Below are the code and all the weights of a small trained network. Each question names an input and a class and asks about switching units off, where a switched-off unit gives its printed mean instead of its output.

import numpy as np


def w(rows, s, z=0):
    codes = np.array(rows[::2]) - 128.0
    scale = np.full(codes.shape[1], s)
    scale[-1] = z or s
    return codes * scale


def norm(h):
    return h / np.sqrt((h * h).mean(-1, keepdims=True) + 1e-5)


def f(y):
    return y / 2 * (1 + np.tanh(0.7978845608 * (y + 0.044715 * y**3)))


def log_softmax(a):
    a = a - a.max(-1, keepdims=True)
    return a - np.log(np.exp(a).sum(-1, keepdims=True))


def net(x, mask):
    res = np.array(x, float).reshape(1, 6) / 4 @ E
    u = 0
    for l in range(2):
        y = f(norm(res) @ A[l][:, :-1].T + A[l][:, -1])
        res = res + np.where(mask[u : u + 9], y, B[l][:, -1]) @ B[l][:, :-1]
        u += 9
    return log_softmax(norm(res)[-1] @ U[:, :-1].T + U[:, -1])


A, B = {}, {}
E = w([
[223,162,118,140,152,117,164,137],'x0',
[150,35,168,88,91,64,176,200],'x1',
[141,156,248,1,140,194,102,181],'x2',
[77,154,135,122,145,145,233,118],'x3',
[128,128,129,126,130,117,128,138],'x4',
[141,185,133,126,28,134,128,128],'x5',
],0.0037)
A[0] = w([
[166,114,129,141,138,127,28,121,44],'0.n0',
[144,194,121,129,52,142,117,130,20],'0.n1',
[120,187,124,128,167,157,97,105,66],'0.n2',
[130,171,165,85,147,151,105,131,38],'0.n3',
[225,184,133,139,179,130,154,122,63],'0.n4',
[84,166,143,131,164,150,199,110,1],'0.n5',
[103,183,108,147,149,146,97,118,73],'0.n6',
[36,123,144,127,125,142,78,110,14],'0.n7',
[130,108,124,128,245,131,106,132,46],'0.n8',
],0.012,0.0034)
B[0] = w([
[143,224,80,82,149,133,249,182,234],'0.n0',
[69,166,224,154,50,107,148,59,206],'0.n1',
[177,67,179,85,143,127,155,142,227],'0.n2',
[128,142,114,188,211,100,97,108,223],'0.n3',
[32,44,55,82,104,155,47,178,252],'0.n4',
[172,230,86,89,122,109,200,179,219],'0.n5',
[174,74,136,162,122,73,157,143,214],'0.n6',
[50,48,54,86,96,159,52,172,198],'0.n7',
[89,191,247,159,18,110,124,61,233],'0.n8',
],0.014,0.0039)
A[1] = w([
[127,139,177,82,138,186,114,137,81],'1.n0',
[177,164,179,116,230,192,53,106,64],'1.n1',
[164,155,30,255,141,161,100,52,96],'1.n2',
[153,105,49,102,169,219,125,108,113],'1.n3',
[139,98,139,129,117,143,96,48,98],'1.n4',
[119,156,185,119,65,231,152,14,3],'1.n5',
[151,154,84,202,200,93,104,79,149],'1.n6',
[201,207,60,54,127,206,181,104,44],'1.n7',
[221,14,194,86,136,124,191,121,103],'1.n8',
],0.0098,0.0021)
B[1] = w([
[142,106,53,174,101,93,206,70,156],'1.n0',
[84,110,97,188,194,119,170,84,157],'1.n1',
[83,109,159,140,248,141,156,90,159],'1.n2',
[99,125,173,166,88,130,105,107,168],'1.n3',
[129,155,100,146,118,133,169,141,135],'1.n4',
[96,173,178,177,125,82,89,126,240],'1.n5',
[76,157,102,170,169,126,109,118,144],'1.n6',
[134,184,99,142,162,91,131,199,254],'1.n7',
[180,101,173,182,137,147,105,181,234],'1.n8',
],0.014,0.0036)
U = w([
[113,135,134,141,127,109,116,149,254],'0',
[104,168,199,140,63,104,129,74,109],'1',
[160,190,80,87,141,119,187,170,111],'2',
[86,65,78,79,102,157,77,130,106],'3',
[114,114,108,166,210,130,144,62,108],'4',
[214,74,173,149,131,138,127,160,98],'5',
[189,150,119,109,140,168,75,87,31],'6',
[243,147,103,59,137,172,79,11,30],'7',
],0.011,0.0087)

Each question gives the input, the list of numbers given to net, and the class t.
The units are the neurons (one row each of A and B). Each row of codes is followed by its name. A weight is (code - 128) times the scale printed after its matrix; where a second scale follows, it is the last column's (A, B and U).
mask holds one flag per neuron, layer by layer. A switched-off neuron (its flag False) gives its mean, the last column of its row in B, instead of its output. The means were averaged over made-up inputs and are rounded, as every weight is.
A unit's drop is (log p(t) with every unit on - log p(t) with that unit switched off) / (log p(t) with every unit on - log p(t) with every unit switched off).
The circuit of an input: a set's keep is (log p(t) with only the set's units on - log p(t) with every unit switched off) / (log p(t) with every unit on - log p(t) with every unit switched off). Starting from the 12 units with the biggest drops (on a tie, the unit counted first), units are removed one at a time, each time the one whose removal leaves the highest keep (on an exact tie, the one counted first), for as long as the keep stays at least 0.8.
circuit, biggest first: the units of the circuit, biggest drop first
most important unit: the unit with the biggest drop
k most important neurons: the k neurons with the biggest drops, biggest first
top k neurons in layer l: the k neurons of layer l with the biggest drops, biggest first
input [2,5,-2,0,1,2], class 5: most important unit => 0.n3
input [-6,6,-1,3,-5,0], class 3: top 4 neurons in layer 0 => [0.n2 0.n6 0.n8 0.n7]
input [-6,-1,7,5,5,5], class 4: 4 most important neurons => [0.n3 0.n4 0.n8 0.n0]
input [-2,-6,-8,-4,-2,-1], class 4: 2 most important neurons => [1.n2 0.n5]
input [-7,-7,7,-8,4,-6], class 2: 4 most important neurons => [0.n0 0.n4 0.n1 0.n8]
input [-1,0,4,-7,-3,4], class 2: 2 most important neurons => [0.n0 0.n8]
input [4,6,4,4,-5,-1], class 5: circuit, biggest first => [0.n0 1.n8]
input [5,-7,-1,5,-1,-7], class 1: 2 most important neurons => [0.n8 0.n0]
input [1,-1,7,-8,-2,-8], class 1: 3 most important neurons => [0.n8 0.n5 1.n5]
input [-2,-6,4,2,1,4], class 5: circuit, biggest first => [0.n2 1.n8]
input [-6,-7,-5,-6,-3,-6], class 5: circuit, biggest first => [0.n6 0.n2]
input [-5,-6,8,-8,0,-5], class 2: 2 most important neurons => [0.n0 0.n4]
input [-5,0,3,0,-4,3], class 3: top 2 neurons in layer 0 => [0.n7 0.n8]
input [6,7,6,1,6,-4], class 5: 3 most important neurons => [0.n7 1.n8 0.n1]
input [-8,-5,-2,2,3,1], class 3: circuit, biggest first => [0.n7]
input [0,-5,-6,1,-3,-8], class 1: top 2 neurons in layer 0 => [0.n8 0.n3]
input [-2,6,-8,6,2,-2], class 4: top 4 neurons in layer 0 => [0.n2 0.n0 0.n4 0.n8]
input [-5,-5,8,-4,3,-8], class 1: 3 most important neurons => [0.n8 1.n5 0.n4]
input [8,7,-8,6,7,2], class 3: top 3 neurons in layer 0 => [0.n3 0.n0 0.n2]
input [-4,4,6,1,-4,1], class 4: 2 most important neurons => [0.n4 1.n1]
input [-6,-8,-4,0,0,-5], class 5: 2 most important neurons => [0.n6 0.n2]
input [6,4,7,-6,5,7], class 1: top 4 neurons in layer 0 => [0.n1 0.n5 0.n7 0.n2]
input [-4,3,-4,8,-3,-2], class 2: circuit, biggest first => [0.n5]
input [2,-7,7,3,-6,1], class 4: 2 most important neurons => [0.n3 1.n1]
input [0,3,6,-2,1,4], class 4: 3 most important neurons => [0.n3 0.n8 1.n1]
input [-8,-2,1,-6,-1,1], class 3: 2 most important neurons => [0.n7 0.n5]
input [1,3,-5,4,-4,3], class 4: most important unit => 0.n2
